Below are the code and all the weights of a small trained network. Each question names an input and a target symbol and asks about switching units off, where a switched-off unit gives its printed mean instead of its output.

import numpy as np


def w(rows, s, z=0):
    codes = np.array(rows[::2]) - 128.0
    scale = np.full(codes.shape[1], s)
    scale[-1] = z or s
    return codes * scale


def norm(h):
    return h / np.sqrt((h * h).mean(-1, keepdims=True) + 1e-5)


def f(y):
    return y / 2 * (1 + np.tanh(0.7978845608 * (y + 0.044715 * y**3)))


def softmax(a):
    e = np.exp(a - a.max(-1, keepdims=True))
    return e / e.sum(-1, keepdims=True)


def log_softmax(a):
    a = a - a.max(-1, keepdims=True)
    return a - np.log(np.exp(a).sum(-1, keepdims=True))


def net(x, mask):
    ids = ['Πβγηθμξστψω'.index(c) for c in x.split()]
    T = len(ids)
    res = E[ids] + P[:T]
    q, k, v = (norm(res) @ M[0].T for M in (Q, K, V))
    z = softmax(np.where(np.tri(T) > 0, q @ k.T / 3**0.5, -1e9)) @ v
    res = res + np.where(mask[0], z, O[0][:, -1]) @ O[0][:, :-1]
    y = f(norm(res) @ A[0][:, :-1].T + A[0][:, -1])
    res = res + np.where(mask[1:9], y, B[0][:, -1]) @ B[0][:, :-1]
    return log_softmax(norm(res)[-1] @ U[:, :-1].T + U[:, -1])


Q, K, V, O, A, B = {}, {}, {}, {}, {}, {}
E = w([
[104,168,78,179,151,104,134,113],'Π',
[106,102,111,67,65,40,83,103],'β',
[135,130,32,148,106,114,87,94],'γ',
[104,185,86,172,147,116,115,102],'η',
[59,134,150,180,206,193,50,147],'θ',
[62,191,68,53,89,77,131,220],'μ',
[72,90,96,86,156,73,245,134],'ξ',
[144,144,179,126,164,219,193,3],'σ',
[83,119,110,203,37,178,102,72],'τ',
[186,23,117,76,132,114,104,183],'ψ',
[124,92,185,112,119,31,93,101],'ω',
],0.023)
P = w([
[2,135,75,58,88,135,146,97],'0',
[32,142,86,85,134,156,131,129],'1',
[45,144,115,107,133,150,126,154],'2',
[67,149,110,130,144,148,122,151],'3',
[84,148,123,144,138,139,121,152],'4',
[104,150,130,153,141,137,117,146],'5',
[121,148,134,168,143,131,122,142],'6',
[136,145,132,180,150,132,116,131],'7',
[151,145,131,196,155,134,111,122],'8',
[166,140,141,197,154,135,116,131],'9',
[181,141,147,196,164,138,112,132],'10',
],0.015)
Q[0] = w([
[16,113,122,138,88,89,104,137],'head 1',
[124,126,89,174,125,133,163,51],'head 1',
[159,152,83,246,196,119,53,56],'head 1',
],0.012)
K[0] = w([
[167,106,159,155,119,35,124,165],'head 1',
[245,80,198,196,108,139,148,129],'head 1',
[226,107,188,240,143,133,64,114],'head 1',
],0.011)
V[0] = w([
[222,174,57,116,149,76,127,226],'head 1',
[72,119,87,197,109,91,78,141],'head 1',
[69,156,101,169,2,214,187,157],'head 1',
],0.0078)
O[0] = w([
[43,154,1,68,132,206,136,113,2],'head 1',
[133,59,188,21,179,145,121,95,215],'head 1',
[226,151,60,225,156,180,140,81,161],'head 1',
],0.0099,0.0053)
A[0] = w([
[138,101,87,111,136,101,249,124,32],'neuron 1',
[202,91,160,127,187,132,142,61,133],'neuron 2',
[141,142,112,179,100,205,93,97,129],'neuron 3',
[162,45,103,67,133,148,108,151,86],'neuron 4',
[52,149,159,100,42,39,122,88,84],'neuron 5',
[59,177,97,135,85,125,105,167,65],'neuron 6',
[100,188,151,92,186,127,133,83,4],'neuron 7',
[86,178,102,202,62,115,84,113,3],'neuron 8',
],0.013,0.0045)
B[0] = w([
[5,83,161,186,143,92,180,119,150],'neuron 1',
[108,146,149,129,52,159,146,173,254],'neuron 2',
[121,168,197,108,188,136,172,125,197],'neuron 3',
[211,69,139,158,124,121,121,197,182],'neuron 4',
[162,148,183,83,59,69,109,86,224],'neuron 5',
[92,177,160,47,114,211,164,130,160],'neuron 6',
[180,53,127,99,152,119,120,163,156],'neuron 7',
[124,140,65,108,101,92,128,198,151],'neuron 8',
],0.013,0.0083)
U = w([
[68,44,103,158,132,103,183,108,193],'Π',
[87,160,100,66,90,183,126,184,147],'β',
[93,103,145,146,192,174,1,120,205],'γ',
[162,98,112,109,185,138,114,107,114],'η',
[194,108,129,68,220,123,172,102,70],'θ',
[137,184,89,165,159,54,95,179,111],'μ',
[179,161,167,175,114,178,167,83,165],'ξ',
[135,107,123,122,147,124,124,128,15],'σ',
[161,27,123,118,87,152,139,239,88],'τ',
[138,124,158,80,95,60,58,84,196],'ψ',
[142,87,63,143,138,160,86,40,253],'ω',
],0.0086,0.0028)

Each question gives the input, a string of symbols that net reads in full, and the target symbol t.
The units are the heads (3 rows each of Q, K, V and O) and the neurons (one row each of A and B). Each row of codes is followed by its name. A weight is (code - 128) times the scale printed after its matrix; where a second scale follows, it is the last column's (O, A, B and U).
mask holds one flag per unit, heads first, then neurons. A switched-off unit (its flag False) gives its mean, the last column of its rows in O or B, instead of its output. The means were averaged over made-up inputs and are rounded, as every weight is.
A unit's drop is (log p(t) with every unit on - log p(t) with that unit switched off) / (log p(t) with every unit on - log p(t) with every unit switched off).
The circuit of an input: a set's keep is (log p(t) with only the set's units on - log p(t) with every unit switched off) / (log p(t) with every unit on - log p(t) with every unit switched off). Starting from all 9 units, units are removed one at a time, each time the one whose removal leaves the highest keep (on an exact tie, the one counted first), for as long as the keep stays at least 0.8.
circuit, biggest first: the units of the circuit, biggest drop first
most important unit: the unit with the biggest drop
k most important neurons: the k neurons with the biggest drops, biggest first
drop of u: that unit's drop, to one decimal
input σ ψ Π, target β: most important unit => neuron 6
input ξ θ η η, target τ: 2 most important neurons => [neuron 7; neuron 2]
input η γ η σ ω β γ τ μ γ, target ξ: circuit, biggest first => [head 1; neuron 2; neuron 3]
input γ σ σ σ γ, target μ: circuit, biggest first => [neuron 8; head 1; neuron 2]
input η Π τ γ, target ξ: circuit, biggest first => [head 1; neuron 2]
input μ θ θ Π Π, target τ: 4 most important neurons => [neuron 7; neuron 2; neuron 3; neuron 5]
input ψ γ μ σ θ Π γ, target τ: circuit, biggest first => [neuron 4; head 1]
input Π β β β Π ξ η β σ η Π, target μ: circuit, biggest first => [head 1; neuron 8; neuron 6]
input τ γ Π σ η η θ γ, target τ: circuit, biggest first => [head 1; neuron 5]
input Π ψ σ η γ, target μ: circuit, biggest first => [neuron 8; neuron 2]
input ψ η η η, target θ: 2 most important neurons => [neuron 7; neuron 2]
input τ τ σ β β ω σ ψ γ ω γ, target ψ: 2 most important neurons => [neuron 5; neuron 2]
input τ η ω η γ γ η γ ψ τ, target β: drop of neuron 6 => 0.1
input τ σ Π γ η γ ξ ψ γ Π, target β: drop of neuron 8 => 0.0
input θ ξ σ β σ μ β σ Π θ Π, target τ: drop of neuron 3 => 0.3
input τ μ η, target ξ: circuit, biggest first => [head 1]
input τ γ τ η, target ξ: circuit, biggest first => [head 1; neuron 2]
